Here is a tiny trained network, its code and every weight. The questions are about switching its units off for an input and a class, where a switched-off unit gives its printed mean instead of its output.

import numpy as np


def w(rows, s, z=0):
    codes = np.array(rows[::2]) - 128.0
    scale = np.full(codes.shape[1], s)
    scale[-1] = z or s
    return codes * scale


def f(y):
    return y / 2 * (1 + np.tanh(0.7978845608 * (y + 0.044715 * y**3)))


def log_softmax(a):
    a = a - a.max(-1, keepdims=True)
    return a - np.log(np.exp(a).sum(-1, keepdims=True))


def net(x, mask):
    res = np.array(x, float).reshape(1, 6) / 4 @ E
    y = f(res @ A[0][:, :-1].T + A[0][:, -1])
    res = res + np.where(mask, y, B[0][:, -1]) @ B[0][:, :-1]
    return log_softmax(res[-1] @ U[:, :-1].T + U[:, -1])


A, B = {}, {}
E = w([
[180,54,196,66],'x0',
[127,125,127,130],'x1',
[133,124,125,135],'x2',
[129,126,127,135],'x3',
[253,220,136,95],'x4',
[126,158,237,234],'x5',
],0.0052)
A[0] = w([
[79,168,162,79,153],'N1',
[53,44,129,161,5],'N2',
[137,138,189,200,44],'N3',
[134,105,78,100,58],'N4',
[69,46,123,158,20],'N5',
[98,166,217,157,72],'N6',
[120,150,176,169,37],'N7',
[81,43,100,155,24],'N8',
[131,134,199,196,66],'N9',
[31,212,197,29,169],'N10',
[202,204,127,103,55],'N11',
[250,152,84,158,76],'N12',
[118,120,127,139,42],'N13',
[79,82,110,137,90],'N14',
[18,99,153,119,69],'N15',
[192,28,232,71,46],'N16',
[103,167,214,146,64],'N17',
[124,165,48,200,29],'N18',
[136,102,42,79,44],'N19',
[137,99,35,71,39],'N20',
[181,78,156,254,99],'N21',
[84,154,112,60,112],'N22',
[87,148,98,51,82],'N23',
[195,50,145,144,69],'N24',
[121,165,106,181,28],'N25',
[124,148,201,184,47],'N26',
[101,206,35,200,51],'N27',
[104,185,94,161,54],'N28',
[141,106,74,107,36],'N29',
[142,97,26,69,37],'N30',
[204,86,84,183,124],'N31',
[125,146,199,186,58],'N32',
[115,105,110,132,68],'N33',
[134,95,157,104,2],'N34',
[132,162,73,181,50],'N35',
[79,229,42,182,52],'N36',
[53,56,127,157,50],'N37',
[183,221,146,80,46],'N38',
[217,222,133,99,2],'N39',
],0.0074,0.0057)
B[0] = w([
[125,132,115,143,193],'N1',
[126,158,236,164,118],'N2',
[146,177,106,69,104],'N3',
[132,165,149,70,68],'N4',
[124,157,233,146,104],'N5',
[144,170,91,80,130],'N6',
[139,159,144,62,50],'N7',
[68,168,225,117,99],'N8',
[150,177,83,77,137],'N9',
[108,134,104,155,243],'N10',
[129,168,216,180,168],'N11',
[153,155,202,194,190],'N12',
[140,127,193,86,4],'N13',
[107,169,161,145,132],'N14',
[126,176,192,191,164],'N15',
[83,3,195,37,237],'N16',
[98,165,98,69,100],'N17',
[106,68,176,74,71],'N18',
[109,189,114,48,131],'N19',
[135,200,113,43,151],'N20',
[154,164,52,83,189],'N21',
[126,167,106,117,146],'N22',
[124,174,108,99,122],'N23',
[107,72,152,96,85],'N24',
[132,110,180,49,34],'N25',
[134,178,104,70,106],'N26',
[143,26,173,71,167],'N27',
[127,88,154,86,65],'N28',
[141,163,170,50,41],'N29',
[137,206,104,36,168],'N30',
[136,121,134,144,133],'N31',
[140,176,96,71,118],'N32',
[136,147,168,102,38],'N33',
[133,107,245,22,5],'N34',
[131,89,165,90,56],'N35',
[156,15,170,74,187],'N36',
[128,173,217,183,152],'N37',
[102,173,215,174,155],'N38',
[143,194,234,175,153],'N39',
],0.024,0.0012)
U = w([
[151,199,218,176,64],'0',
[163,123,93,131,254],'1',
[167,214,68,15,73],'2',
[138,106,92,141,180],'3',
[161,2,170,39,57],'4',
[165,125,86,159,125],'5',
],0.0057,0.0067)

Each question gives the input, the list of numbers given to net, and the class t.
The units are the neurons (one row each of A and B). Each row of codes is followed by its name. A weight is (code - 128) times the scale printed after its matrix; where a second scale follows, it is the last column's (A, B and U).
mask holds one flag per neuron, in row order. A switched-off neuron (its flag False) gives its mean, the last column of its row in B, instead of its output. The means were averaged over made-up inputs and are rounded, as every weight is.
A unit's drop is (log p(t) with every unit on - log p(t) with that unit switched off) / (log p(t) with every unit on - log p(t) with every unit switched off).
The circuit of an input: a set's keep is (log p(t) with only the set's units on - log p(t) with every unit switched off) / (log p(t) with every unit on - log p(t) with every unit switched off). Starting from the 12 units with the biggest drops (on a tie, the unit counted first), units are removed one at a time, each time the one whose removal leaves the highest keep (on an exact tie, the one counted first), for as long as the keep stays at least 0.8.
units of the circuit, in order: the units of the circuit, biggest drop first
top k neurons: the k neurons with the biggest drops, biggest first
drop when u is switched off: that unit's drop, to one decimal
input [4,5,-3,-4,-7,6], class 0: units of the circuit, in order : (N37, N15)
input [-8,2,-3,0,0,7], class 4: top 2 neurons : (N36, N27)
input [7,-4,-6,-1,1,-6], class 4: units of the circuit, in order : (N16)
input [-7,-8,4,0,3,-8], class 2: units of the circuit, in order : (N30, N20)
input [2,4,4,3,-1,-6], class 2: units of the circuit, in order : (N30, N20, N19)
input [-8,7,-7,7,7,-1], class 4: units of the circuit, in order : (N36, N27)
input [8,-3,4,3,-4,-8], class 2: units of the circuit, in order : (N30, N20)
input [4,-6,4,-4,-2,-7], class 2: top 3 neurons : (N30, N20, N19)
input [-6,3,-2,2,-5,0], class 4: top 3 neurons : (N36, N27, N18)
input [7,-1,-1,5,4,-2], class 4: top 2 neurons : (N16, N24)
input [8,-4,-7,-4,-6,-4], class 4: drop when N16 is switched off : 1.2
input [8,3,5,-3,1,0], class 4: drop when N16 is switched off : 0.7
input [-3,2,2,3,-5,-5], class 0: drop when N37 is switched off : 0.3
